Below is a small trained network, with its code and all its weights. Each question gives an input and a class and asks what happens when units are switched off, that is, made to give their printed mean instead of their output.

import numpy as np


def w(rows, s, z=0):
    codes = np.array(rows[::2]) - 128.0
    scale = np.full(codes.shape[1], s)
    scale[-1] = z or s
    return codes * scale


def norm(h):
    return h / np.sqrt((h * h).mean(-1, keepdims=True) + 1e-5)


def f(y):
    return np.maximum(y, 0)


def log_softmax(a):
    a = a - a.max(-1, keepdims=True)
    return a - np.log(np.exp(a).sum(-1, keepdims=True))


def net(x, mask):
    res = np.array(x, float).reshape(1, 7) / 4 @ E
    u = 0
    for l in range(2):
        y = f(norm(res) @ A[l][:, :-1].T + A[l][:, -1])
        res = res + np.where(mask[u : u + 3], y, B[l][:, -1]) @ B[l][:, :-1]
        u += 3
    return log_softmax(norm(res)[-1] @ U[:, :-1].T + U[:, -1])


A, B = {}, {}
E = w([
[151,20,166,116],'x0',
[25,27,156,165],'x1',
[95,156,114,232],'x2',
[158,146,1,96],'x3',
[196,87,45,148],'x4',
[51,68,31,106],'x5',
[7,163,90,230],'x6',
],0.0071)
A[0] = w([
[196,200,53,134,41],'L0N1',
[154,250,219,176,160],'L0N2',
[134,93,75,109,3],'L0N3',
],0.012,0.0039)
B[0] = w([
[164,157,153,253,225],'L0N1',
[119,64,53,13,254],'L0N2',
[108,66,176,94,153],'L0N3',
],0.017,0.0065)
A[1] = w([
[62,129,235,81,91],'L1N1',
[125,72,158,229,223],'L1N2',
[2,138,10,101,1],'L1N3',
],0.0072,0.0037)
B[1] = w([
[157,81,73,151,178],'L1N1',
[178,118,60,126,253],'L1N2',
[166,249,112,61,207],'L1N3',
],0.013,0.0043)
U = w([
[176,68,123,39,217],'0',
[84,123,116,250,122],'1',
[239,165,152,186,64],'2',
[4,199,116,122,2],'3',
],0.016,0.0074)

Each question gives the input, the list of numbers given to net, and the class t.
The units are the neurons (one row each of A and B). Each row of codes is followed by its name. A weight is (code - 128) times the scale printed after its matrix; where a second scale follows, it is the last column's (A, B and U).
mask holds one flag per neuron, layer by layer. A switched-off neuron (its flag False) gives its mean, the last column of its row in B, instead of its output. The means were averaged over made-up inputs and are rounded, as every weight is.
A unit's drop is (log p(t) with every unit on - log p(t) with that unit switched off) / (log p(t) with every unit on - log p(t) with every unit switched off).
The circuit of an input: a set's keep is (log p(t) with only the set's units on - log p(t) with every unit switched off) / (log p(t) with every unit on - log p(t) with every unit switched off). Starting from all 6 units, units are removed one at a time, each time the one whose removal leaves the highest keep (on an exact tie, the one counted first), for as long as the keep stays at least 0.8.
units of the circuit, in order: the units of the circuit, biggest drop first
unit that matters most: the unit with the biggest drop
k most important neurons: the k neurons with the biggest drops, biggest first
drop of u: that unit's drop, to one decimal
input [2,0,1,4,1,-4,0], class 2: units of the circuit, in order : [L0N1]
input [1,-1,2,1,-2,0,6], class 3: units of the circuit, in order : [L1N2 L0N1]
input [-7,-6,6,-4,4,0,8], class 0: 2 most important neurons : [L0N2 L1N3]
input [0,6,-8,8,1,3,8], class 3: units of the circuit, in order : [L0N2 L1N3]
input [5,1,0,7,-3,4,7], class 3: units of the circuit, in order : [L0N1 L0N2 L1N3]
input [5,4,6,5,-3,1,7], class 3: 2 most important neurons : [L0N1 L1N3]
input [-5,-5,-7,4,-4,4,-3], class 2: units of the circuit, in order : [L0N2 L0N1]
input [-4,-4,6,8,5,8,-2], class 1: 2 most important neurons : [L0N1 L0N2]
input [0,-8,-1,-4,5,2,-4], class 2: 2 most important neurons : [L0N1 L0N2]
input [1,-2,0,1,0,1,-8], class 2: 2 most important neurons : [L0N2 L0N3]
input [-5,7,-2,3,1,-1,2], class 3: 2 most important neurons : [L0N1 L0N2]
input [-7,6,-3,3,1,-1,0], class 2: 2 most important neurons : [L1N3 L0N2]
input [-8,-1,-2,8,0,-2,4], class 1: 2 most important neurons : [L0N1 L1N3]
input [4,-5,4,-8,6,4,7], class 2: unit that matters most : L1N2
input [-4,-4,-2,4,0,4,3], class 1: drop of L1N3 : 0.1
input [-6,-6,2,7,4,2,2], class 1: drop of L0N1 : 0.3
input [-2,-8,-1,8,3,-1,-1], class 2: drop of L0N1 : 0.2
